Levels:
[ 0.92  1.79  4.50  0.67  0.82  0.41 -2.45  0.37 -0.06 -0.72  1.16  0.81
  3.25  0.26  0.31  2.89 -0.50 -0.42  3.00  0.76] : 3
[-0.13  0.80  4.20  2.18 -0.81 -2.58 -0.53  0.42  0.39 -0.94  0.80  0.25
  3.29 -0.96  0.31  0.23 -0.10  0.10  2.28  0.93] : 2
[ 0.25  1.93  4.55  0.32 -0.25  0.02 -1.75 -0.12 -0.04 -0.32  0.92  0.19
  2.13 -0.97  1.79  2.36  0.93  0.02 -0.19  0.08] : 3
[ 0.45  0.41  3.08 -0.47 -0.10 -2.00 -1.42  0.09 -0.16 -1.02  1.65  1.03
  0.66 -1.47 -0.37 -1.03  1.00  3.44  2.33  0.80] : 1
[ 0.07  0.26  1.93  0.13  0.59 -1.04 -2.29 -0.40  0.39 -0.15  1.02  1.04
  1.59 -0.69 -0.01  0.42 -0.02 -0.59  1.73  0.94] : 2
[ 0.55  1.82  4.74  0.06 -0.57 -1.27 -1.55 -0.16  0.77 -0.46  0.79 -0.07
  2.50 -0.81  0.31  2.59  0.24 -0.80  2.37  1.06] : 3
[-0.39  2.67  6.15 -1.02  0.23 -0.72 -1.25  0.25 -0.41 -0.52  1.80 -0.08
  1.72 -1.33 -0.92 -0.47  0.28 -0.02  0.22  0.43] : 1
[ 0.89  2.14  5.26  0.41  0.38  0.49 -2.01  1.10 -0.46  0.20  1.72  0.05
  3.05 -1.15  0.86  1.94 -0.25 -0.48  2.53  0.96] : 3
[-0.24  0.87  6.43  0.56 -0.62 -0.07 -2.54 -0.96  0.77 -1.02  4.95  2.20
  3.91 -0.86 -0.03 -1.54 -0.11 -1.47  1.42  0.65] : 1
[ 0.48  0.82  5.35 -0.58 -1.59 -2.90 -0.11 -0.15  0.17 -0.92  1.45  0.91
  2.73 -0.76  0.23 -1.45 -0.47 -0.30  1.22 -0.26] : 1
[-1.96  1.55  3.79  0.27 -0.35  0.14 -1.83  0.12  0.35 -0.11  0.79  0.15
  2.00 -0.64  0.17  3.42  0.44 -1.17  1.83  1.01] : 3
[ 0.12  1.07  7.15 -0.28  0.05 -0.88 -2.19 -0.79 -0.02 -1.14  1.76  0.76
  1.66 -2.22  0.87 -0.36 -0.38 -0.30  0.56  0.81] : 1
[ 0.04  1.46  4.38  0.81 -0.89 -1.48 -1.34  0.09 -0.35 -1.79  0.62  0.12
  2.80 -1.12  0.18  0.04  1.06  0.30  1.35 -0.12] : 2
[-0.56  3.12 -1.02 -0.21 -0.28 -0.68 -1.01 -2.17  0.13 -0.94  0.86  0.33
  2.25 -0.42 -0.55  0.21 -0.66  0.11  1.65  0.79] : 2
[ 0.94  1.99  3.45  0.29 -1.35 -0.13 -0.40 -0.44  0.53 -0.77  1.08 -0.13
  2.48 -1.09  0.43  2.55  0.06 -0.90  1.25 -0.21] : 3
[ 0.59  0.67  4.25 -0.22  0.07 -1.37 -1.50 -0.52  0.61 -0.72 -0.04  0.17
  2.55 -0.71  0.11  2.09 -0.30  0.14  0.80  0.31] : 3
[ 0.31 -0.02  5.73  0.31 -1.12 -1.01 -2.00  0.72 -0.05 -1.29  2.58  1.52
  1.55 -0.66  0.32 -0.70 -0.31 -0.46  1.38 -0.11] : 1
[ 1.02  1.52  3.65 -0.04 -0.21 -0.91 -1.58  0.78  0.14 -0.57 -0.21 -0.22
  2.27 -0.46 -0.18  3.22 -0.21  0.38  1.81 -0.88] : 3
[-0.69  1.56  4.96 -0.71 -0.45 -1.01 -1.04 -0.06 -0.32 -1.37  0.41 -0.67
  2.85 -0.45  0.89  2.18 -0.09 -0.92  2.59  0.18] : 3
[ 0.29  0.10  7.66  1.57 -1.08 -0.10 -2.32  1.09  0.51 -0.48  0.70  1.03
  3.41 -0.13  0.17 -0.39 -0.20 -0.19  1.45  1.18] : 1
[ 3.09  2.22  5.64  0.64  0.11  1.13 -1.51 -0.12 -0.77 -1.23  1.09  1.38
  3.36  0.02  0.58  2.55  0.31  1.57  0.38  1.87] : 3
[ 0.57  1.70  4.02  0.86 -0.83 -1.74 -1.12  0.04  2.17 -0.11  1.57  0.14
  2.44 -0.56  0.49  0.85 -0.34  0.06  1.70  1.13] : 3
[ 0.16  1.77  5.60  0.11  0.06  0.09 -1.54  0.01  0.33 -0.54  1.53 -0.03
  3.10 -0.43 -0.07  2.63  0.28  0.07  1.96  1.21] : 3
[ 0.54  1.93  4.77  1.27 -2.75 -2.21  3.28 -1.07  0.45 -0.73  1.49 -0.08
  1.86 -1.90  0.21  1.48 -0.39 -0.69  2.49  0.19] : 2
[-0.09  0.35  4.14  0.25 -0.74 -1.42 -2.26  0.36 -0.31  2.15  1.60  0.84
  2.47 -0.51 -1.97 -3.25  0.27 -0.56  0.75  1.54] : 1
[ 0.45  1.88  2.76 -0.41 -0.80 -0.71 -1.63  1.43  0.48 -0.59 -0.28 -0.60
  0.84 -2.21  0.73  2.67  0.32 -0.32  1.54  0.93] : 3
[ 0.01  0.71  4.19  0.17 -1.26  0.47  0.12 -0.61  0.06 -0.31  0.29  0.07
  2.62  1.37  0.30  2.75  0.60 -0.16  3.83  0.03] : 3
[-1.11  1.81  4.61 -0.28  0.08 -1.52 -0.70 -0.53  0.19 -0.68  0.74  0.84
  1.54 -0.77 -0.36 -0.64  0.63 -0.51  1.21  0.68] : 2
[ 0.20  0.51  5.21 -0.05 -0.19 -1.26 -1.43  0.42  0.85 -0.28  0.19 -1.81
  1.32 -0.59 -0.06 -1.01  0.57 -0.12  1.86  2.56] : 1
[ 0.44  0.59  4.06  0.72 -0.07 -2.17 -3.10  0.14 -0.88 -0.74  0.66  0.22
  1.93 -1.89  0.40  0.29  0.23 -0.45  1.73  1.09] : 1
[-0.40  1.16  6.37 -0.34 -0.07 -0.83 -1.43  1.01 -0.30 -1.38  2.01  1.03
  2.16 -0.71 -0.56 -1.67 -0.86 -0.32  2.52 -0.47] : 1
[ 0.40  1.03  4.18 -0.16 -1.10 -1.28 -1.07 -1.06  0.40 -0.98  0.06  0.41
  1.15 -0.97 -1.19  0.92 -0.13  0.03  1.20  0.76] : 2
[ 1.15  2.15  4.60 -0.10 -0.86 -1.14 -1.10 -0.89  0.76  0.00  0.61 -0.87
  2.19 -0.29  0.08  5.70  0.87 -0.01  1.91  0.49] : 3
[ 0.86  3.01  4.29  0.19 -0.26 -0.54 -0.03 -0.05 -0.85 -1.19  1.18  1.21
  1.02 -1.12 -0.59 -1.32 -1.69  0.04  0.72 -0.29] : 1
[-0.14  1.33  3.93  1.30  0.00 -0.73 -1.77 -0.46  1.12 -0.41  0.75  0.26
  1.32 -0.63  0.10  1.05 -0.01  0.21  1.13  0.72] : 2
[ 0.53  1.12  4.37  0.39 -0.73 -0.90 -2.10 -0.06  1.17 -0.42  1.27  0.58
  2.18 -0.20  0.07  1.73 -0.06 -0.01  1.50  1.16] : 2
[-0.01 -0.84  5.37  0.65 -1.80 -0.83 -2.45  0.50  0.06 -0.05  1.80  2.44
  0.93 -1.71 -0.78 -0.88  0.28 -0.05  2.27  0.89] : 1
[ 0.31  0.22  4.19  0.23  0.12 -0.84 -1.54 -0.78 -0.42 -0.69  1.07  0.05
  1.93 -0.74  0.13 -0.16 -0.04 -0.39  1.88  0.63] : 1
[-0.40  0.57  6.37 -0.15  0.14 -1.39 -0.87 -0.56 -0.12 -1.07  1.88  0.99
  1.87 -1.22  0.24 -0.58  1.08  0.52  1.55  0.52] : 1
[ 1.13  0.20  3.84  1.14 -0.82 -0.83 -0.63  0.01  0.43 -0.45  1.42  1.93
  2.13 -1.22  0.40 -1.02  0.01 -0.67  1.55  0.32] : 1
[ 0.02  1.52  4.34  0.71 -0.13 -1.22 -2.09 -0.08  0.13 -1.05  1.20  1.02
  2.31  0.27  0.45 -0.22 -0.41 -0.65  2.34  0.68] : 2
[ 0.55  2.89  5.29 -0.55 -1.16 -0.51 -1.07 -0.37  0.08 -0.94  0.36  0.80
  3.02 -0.20  0.23  1.64 -0.64  0.66  3.01  0.00] : 3
[-0.31 -0.34  3.64  0.84 -0.15 -2.32 -1.46 -0.89 -0.48 -0.70  3.80  0.77
  0.65 -1.79 -0.09  0.83  0.89  0.28  2.05  0.28] : 1
[ 0.79  1.80  5.42  0.35 -1.63 -0.45 -1.87 -0.38  0.84  2.09  0.63  0.40
  2.77 -0.92  0.51  1.80 -0.31 -0.52  0.90  1.08] : 3
[-0.51  1.62  6.00 -0.26 -1.11 -0.42 -0.95 -0.11 -0.01 -0.32  0.58 -0.35
  1.23 -0.41 -0.44  0.82  0.03 -0.02  1.10 -0.75] : 2
[ 1.11  0.30  7.66  0.82 -1.24 -1.73 -2.09 -0.07  0.73 -0.65  2.00 -0.04
  2.13 -2.63  0.00 -1.08 -0.47 -0.76  2.60  0.51] : 1
[ 1.78  1.71  2.15 -0.03  0.07 -0.96 -1.51 -0.32  0.27  0.22  1.36 -0.56
  0.88  0.33 -0.31  4.54  0.92 -0.53  1.60  1.54] : 3
[ 0.20  0.36  6.13  0.33 -0.47 -1.05 -1.51  0.44  1.14 -0.98  1.04  0.73
  1.82 -1.68  0.26 -1.25  0.31  0.40  0.92  0.75] : 1
[ 0.30  0.16  5.10 -0.50 -0.27 -0.55 -2.64 -2.80 -0.02 -1.38  1.13  0.18
  1.59 -2.30  0.32 -0.18 -0.22 -1.01  0.45  0.63] : 1
[-0.60  1.69  2.17 -0.03  0.44  1.21 -1.42  0.42 -0.43 -0.64 -0.66  0.85
  1.53  0.70 -0.76 -0.40  0.14 -1.26  1.04  0.36] : 2
[ 0.85 -0.27  4.30  0.02 -0.04 -1.21 -2.04 -0.56  0.16 -1.42  0.69  1.64
 -2.74 -1.19 -0.99 -0.52  0.38  0.36  2.66  2.56] : 1
[ 0.18  1.42  5.96 -0.01  0.50 -1.12 -1.62  0.82  0.07 -0.19  0.89  1.00
  2.99 -0.84  0.30  2.43  0.11 -0.39  1.48  1.94] : 3
[ 0.22  2.98  6.21  0.12  0.25 -0.93 -0.99 -0.33  0.66 -0.60  1.16  0.34
  2.42 -0.21  0.33  1.92  0.07  0.19  1.84  0.45] : 3
[ 0.24 -0.84  4.57 -0.89 -0.19 -2.35 -0.43  0.67 -0.14  0.01  0.39  0.23
  1.35 -2.63 -0.97  0.28  0.16  1.03  2.65  0.84] : 1
[ 1.36  0.19  5.71  0.93 -0.59 -1.20 -1.39 -0.66  0.38 -0.44  0.76  1.13
  1.58 -0.87 -0.19 -0.96  0.16 -0.06  2.31  0.15] : 1
[ 0.05  0.24  4.73 -0.07 -1.07 -1.10 -1.79  0.33  1.18 -0.78  1.05  1.67
  1.67 -0.27 -0.94 -0.52  0.00  0.51 -2.27  0.24] : 1
[ 0.49  0.28  5.82 -0.45  1.13 -1.00 -1.90 -1.94 -0.23 -1.56  1.69 -0.24
  2.31 -1.14 -0.64 -0.40  0.16  2.07  2.63  1.37] : 1

Levels:
[ 0.27 -1.34  1.32 -2.53 -0.28  0.71  2.22 -2.14  0.30 -0.82  0.96 -3.24
 -2.21 -2.45 -1.21 -1.04  0.32 -1.34 -1.77 -0.40] : 4
[ 0.10 -0.95  1.28 -1.21  0.21  0.07  2.17 -1.19 -0.40 -0.80  0.85 -1.32
 -2.53 -1.25 -0.27 -0.36  0.95 -1.39 -1.36 -0.27] : 2
[ 0.06 -1.82  0.86 -2.13 -0.36  0.09  1.93 -0.95  0.12 -0.64  1.50 -2.23
 -2.79 -2.68 -0.63 -0.96 -0.65 -1.45 -2.27 -0.89] : 0
[ 0.05 -1.91  2.72 -1.62 -0.84  2.57  1.10 -0.47  0.32 -0.72  0.81 -2.31
 -1.94 -2.09 -1.09 -1.39  0.72 -0.76 -1.44  0.32] : 3
[ 0.55 -1.52  1.30 -1.93  0.10  0.68  1.07 -0.53 -0.61 -0.42  1.07 -2.62
 -1.67 -2.26 -0.23 -0.73 -0.42 -1.31 -1.52  0.09] : 0
[ 0.01 -3.08  1.35 -1.65  0.05  1.49  1.02 -0.67  0.02 -0.84  1.80 -2.20
 -2.34 -2.48 -1.02 -0.99 -0.50 -0.69 -2.02  0.11] : 4
[-0.35 -1.55  1.24 -0.91 -0.01  1.22  2.31 -0.45 -0.09  0.08  0.99 -1.46
 -1.65 -1.84 -0.84 -1.13 -0.29 -0.87 -1.43 -0.06] : 6
[-0.25 -1.61  1.75 -2.07 -0.31  0.74  1.88 -0.43 -0.28  0.24  0.84 -2.41
 -1.75 -2.47 -0.15 -0.52  0.69 -1.10 -1.51  0.27] : 2
[-0.09 -1.11  1.29 -1.96 -0.20  1.10  0.40 -0.69  0.06 -0.56  0.88 -1.90
 -0.96 -2.13 -1.10 -0.81  0.45  2.39 -1.96  1.07] : 5
[-1.58 -0.92  0.78 -1.77  0.30  0.42  0.18 -0.47  0.60 -0.25  0.70 -3.04
 -2.16 -1.62 -0.78 -1.82  1.05 -1.64 -1.25  0.64] : 6
[ 0.03 -1.65  0.42 -1.17 -0.37  1.04  1.88 -1.25 -0.37  0.25  1.41 -1.62
 -3.23 -3.50 -0.64 -1.76  0.42 -1.23 -1.80 -0.61] : 5
[-0.02 -0.85  1.15 -1.61  0.21  0.74  1.43 -0.81  0.16 -0.39  0.89 -2.13
 -3.06 -3.38 -1.13 -0.48  0.25 -0.46 -2.13 -0.35] : 1
[-0.05 -1.45 -0.18 -1.41  0.39  0.65  1.84 -0.78  0.32 -0.56  0.33 -2.36
 -3.56 -3.63 -1.14 -1.11  0.58 -0.02 -1.26 -0.32] : 1
[-0.50 -0.95  0.94 -0.84 -1.41  0.79  1.60 -2.09 -0.54 -0.70  0.59 -2.34
 -1.84 -1.92 -0.35 -1.30 -0.29 -1.10 -1.67 -0.83] : 1
[ 0.13 -0.54  0.74 -0.73  0.19  0.32  1.67 -1.32 -0.49 -0.97  0.90 -1.38
 -2.83 -3.19 -0.22 -1.09 -0.07 -0.22 -1.18 -0.30] : 2
[-0.23 -1.79  1.41 -0.32 -0.68  0.50  0.62 -0.49 -0.39 -0.48  0.94 -1.07
 -1.66 -1.96 -0.65  0.54 -0.30 -0.37 -1.96 -0.91] : 3
